Below is a small trained network, with its code and all its weights. Each question gives an input and a target symbol and asks what happens when units are switched off, that is, made to give their printed mean instead of their output.

import numpy as np


def w(rows, s, z=0):
    codes = np.array(rows[::2]) - 128.0
    scale = np.full(codes.shape[1], s)
    scale[-1] = z or s
    return codes * scale


def norm(h):
    return h / np.sqrt((h * h).mean(-1, keepdims=True) + 1e-5)


def f(y):
    return y / 2 * (1 + np.tanh(0.7978845608 * (y + 0.044715 * y**3)))


def softmax(a):
    e = np.exp(a - a.max(-1, keepdims=True))
    return e / e.sum(-1, keepdims=True)


def log_softmax(a):
    a = a - a.max(-1, keepdims=True)
    return a - np.log(np.exp(a).sum(-1, keepdims=True))


def net(x, mask):
    ids = ['αγδεζηθλμξπφω'.index(c) for c in x.split()]
    T = len(ids)
    res = E[ids] + P[:T]
    r = norm(res)
    for j in range(3):
        rows = slice(4 * j, 4 * j + 4)
        q, k, v = (r @ M[0][rows].T for M in (Q, K, V))
        z = softmax(np.where(np.tri(T) > 0, q @ k.T / 4**0.5, -1e9)) @ v
        o = O[0][rows]
        res = res + np.where(mask[j], z, o[:, -1]) @ o[:, :-1]
    y = f(norm(res) @ A[0][:, :-1].T + A[0][:, -1])
    res = res + np.where(mask[3:15], y, B[0][:, -1]) @ B[0][:, :-1]
    return log_softmax(norm(res)[-1] @ U[:, :-1].T + U[:, -1])


Q, K, V, O, A, B = {}, {}, {}, {}, {}, {}
E = w([
[98,149,215,112,71,108,114,147],'α',
[107,162,81,94,152,143,50,106],'γ',
[62,115,91,112,174,78,102,137],'δ',
[165,71,99,100,158,221,94,95],'ε',
[162,168,168,115,128,120,55,42],'ζ',
[208,88,162,111,184,120,43,111],'η',
[90,127,93,132,201,141,138,187],'θ',
[151,164,140,137,114,250,123,158],'λ',
[125,83,172,109,98,191,81,211],'μ',
[88,149,72,105,168,158,131,129],'ξ',
[83,120,143,44,64,196,124,80],'π',
[49,159,109,114,134,138,148,150],'φ',
[54,167,117,104,130,92,62,108],'ω',
],0.013)
P = w([
[62,179,136,131,212,105,148,126],'0',
[143,165,86,55,144,85,151,179],'1',
[75,139,109,191,152,95,146,113],'2',
[105,158,176,133,197,123,149,106],'3',
[199,156,98,95,90,96,131,178],'4',
[120,104,122,223,114,107,138,80],'5',
[144,141,202,136,171,138,152,90],'6',
[255,169,109,162,45,71,161,113],'7',
],0.0096)
Q[0] = w([
[150,161,160,110,122,228,120,85],'head 0',
[190,54,166,161,168,96,94,149],'head 0',
[139,133,112,54,147,73,62,50],'head 0',
[82,154,242,115,76,75,127,150],'head 0',
[149,206,116,129,129,96,119,157],'head 1',
[104,149,139,135,142,137,157,121],'head 1',
[115,67,147,100,98,174,126,153],'head 1',
[53,134,152,107,207,174,117,119],'head 1',
[105,158,46,167,95,94,112,142],'head 2',
[204,145,102,110,114,67,144,133],'head 2',
[90,166,231,138,247,170,94,70],'head 2',
[134,145,191,134,142,152,121,123],'head 2',
],0.014)
K[0] = w([
[161,154,133,120,84,249,94,74],'head 0',
[213,6,175,150,189,77,63,157],'head 0',
[127,147,98,93,136,74,37,27],'head 0',
[84,116,226,130,49,79,110,142],'head 0',
[157,202,139,144,107,98,139,170],'head 1',
[155,119,159,159,119,150,122,109],'head 1',
[74,100,99,96,149,181,113,161],'head 1',
[178,71,174,122,89,184,135,104],'head 1',
[74,166,51,163,137,78,127,150],'head 2',
[128,154,131,108,187,104,109,133],'head 2',
[192,86,180,154,76,145,138,92],'head 2',
[193,148,190,124,99,137,177,109],'head 2',
],0.013)
V[0] = w([
[35,175,125,132,118,149,159,168],'head 0',
[198,141,117,149,32,89,126,114],'head 0',
[125,169,143,86,122,180,147,89],'head 0',
[91,73,93,81,153,155,73,140],'head 0',
[141,106,115,165,112,90,133,124],'head 1',
[183,176,138,118,105,121,159,99],'head 1',
[147,77,134,115,87,162,109,131],'head 1',
[107,129,150,103,119,79,89,189],'head 1',
[165,85,107,123,194,122,87,115],'head 2',
[69,15,133,32,117,122,115,116],'head 2',
[108,66,240,139,117,94,90,227],'head 2',
[178,138,144,122,138,1,201,59],'head 2',
],0.0066)
O[0] = w([
[214,64,181,116,129,163,90,85,177],'head 0',
[77,135,112,54,212,146,145,191,2],'head 0',
[105,94,137,126,136,33,65,148,142],'head 0',
[190,163,182,177,124,105,163,142,188],'head 0',
[125,73,186,136,133,130,70,141,66],'head 1',
[187,135,182,111,147,129,127,128,83],'head 1',
[99,153,157,90,165,119,66,140,63],'head 1',
[153,101,110,142,104,169,173,191,163],'head 1',
[121,56,117,156,153,173,1,125,189],'head 2',
[27,73,50,85,128,64,96,162,136],'head 2',
[57,145,133,204,89,84,133,221,105],'head 2',
[220,82,185,136,169,42,190,120,57],'head 2',
],0.0058,0.0044)
A[0] = w([
[111,184,84,63,94,101,147,134,188],'neuron 0',
[194,115,134,82,103,129,92,102,166],'neuron 1',
[156,149,91,67,54,146,89,135,124],'neuron 2',
[161,60,125,87,79,83,92,138,102],'neuron 3',
[55,116,171,80,110,159,188,96,27],'neuron 4',
[68,164,153,95,183,97,177,156,119],'neuron 5',
[79,126,107,7,210,154,165,201,176],'neuron 6',
[109,103,166,165,175,99,88,178,1],'neuron 7',
[95,107,109,142,193,175,182,95,73],'neuron 8',
[136,131,93,153,80,106,83,67,172],'neuron 9',
[111,145,189,47,46,122,162,141,83],'neuron 10',
[63,186,174,137,92,135,122,130,123],'neuron 11',
],0.011,0.0043)
B[0] = w([
[178,109,162,93,83,127,45,147,220],'neuron 0',
[103,115,102,166,106,99,158,160,207],'neuron 1',
[154,147,119,152,173,69,112,163,229],'neuron 2',
[165,197,82,196,150,217,163,134,150],'neuron 3',
[115,140,212,163,78,122,103,155,136],'neuron 4',
[194,131,161,189,97,102,148,202,135],'neuron 5',
[101,141,233,24,35,7,1,84,211],'neuron 6',
[168,94,142,113,56,211,149,154,151],'neuron 7',
[101,153,131,113,66,80,71,127,159],'neuron 8',
[157,100,142,106,122,140,157,180,255],'neuron 9',
[180,113,47,191,181,131,123,115,168],'neuron 10',
[121,136,89,91,154,149,189,133,172],'neuron 11',
],0.0095,0.0059)
U = w([
[158,165,125,186,134,96,199,178,91],'α',
[197,150,8,128,179,116,112,178,23],'γ',
[72,39,104,158,128,58,127,120,73],'δ',
[66,79,93,100,209,155,49,91,195],'ε',
[157,116,181,141,203,104,131,64,148],'ζ',
[154,49,190,125,137,198,94,154,42],'η',
[83,146,99,221,105,115,84,89,110],'θ',
[135,205,119,101,154,196,129,93,251],'λ',
[38,127,99,113,108,152,123,195,180],'μ',
[168,106,57,101,61,141,141,51,1],'ξ',
[132,142,158,92,82,61,57,154,190],'π',
[103,133,163,122,25,141,158,101,19],'φ',
[121,80,100,46,133,131,178,129,240],'ω',
],0.013,0.0033)

Each question gives the input, a string of symbols that net reads in full, and the target symbol t.
The units are the heads (4 rows each of Q, K, V and O) and the neurons (one row each of A and B). Each row of codes is followed by its name. A weight is (code - 128) times the scale printed after its matrix; where a second scale follows, it is the last column's (O, A, B and U).
mask holds one flag per unit, heads first, then neurons. A switched-off unit (its flag False) gives its mean, the last column of its rows in O or B, instead of its output. The means were averaged over made-up inputs and are rounded, as every weight is.
A unit's drop is (log p(t) with every unit on - log p(t) with that unit switched off) / (log p(t) with every unit on - log p(t) with every unit switched off).
The circuit of an input: a set's keep is (log p(t) with only the set's units on - log p(t) with every unit switched off) / (log p(t) with every unit on - log p(t) with every unit switched off). Starting from the 12 units with the biggest drops (on a tie, the unit counted first), units are removed one at a time, each time the one whose removal leaves the highest keep (on an exact tie, the one counted first), for as long as the keep stays at least 0.8.
circuit, biggest first: the units of the circuit, biggest drop first
most important unit: the unit with the biggest drop
top k neurons: the k neurons with the biggest drops, biggest first
which heads matter: for each layer, one digit per head in row order, 1 if its drop is at least 0.15 and else 0, layers parted by /
input φ ε π ε φ, target γ: most important unit -> head 0
input γ ζ ξ, target ξ: circuit, biggest first -> head 0; head 2
input α γ μ α η θ λ ξ, target π: circuit, biggest first -> head 0; neuron 6
input η λ η θ λ θ ω, target λ: circuit, biggest first -> head 2; neuron 11
input ζ ε π η ξ δ ζ ε, target γ: circuit, biggest first -> head 0; neuron 6
input ξ ε ζ λ δ α ξ ζ, target γ: which heads matter -> 100
input η ξ ζ η, target η: circuit, biggest first -> neuron 7; head 2; neuron 6
input δ θ μ ζ, target ζ: circuit, biggest first -> head 2; neuron 0
input ε μ φ, target φ: which heads matter -> 101
input ε δ ε γ γ ε γ, target ε: which heads matter -> 010
input ω ω λ ε δ δ μ, target μ: which heads matter -> 001
input γ λ γ θ, target λ: which heads matter -> 101
input θ φ ω θ θ η ζ η, target γ: which heads matter -> 100
input θ λ ω γ, target λ: circuit, biggest first -> head 2
input μ ζ θ γ ε α γ, target α: top 3 neurons -> neuron 6; neuron 5; neuron 11
input θ φ θ δ, target δ: circuit, biggest first -> neuron 0; head 1
input δ ζ λ η η ε π π, target γ: which heads matter -> 000
input γ ω λ ε ε, target γ: which heads matter -> 000
input η δ π ε η γ, target γ: circuit, biggest first -> neuron 6; neuron 9
input θ η ζ γ γ θ δ, target ζ: circuit, biggest first -> head 2
input η α ζ φ ε, target π: circuit, biggest first -> head 0; neuron 6
input δ θ α θ, target α: which heads matter -> 101
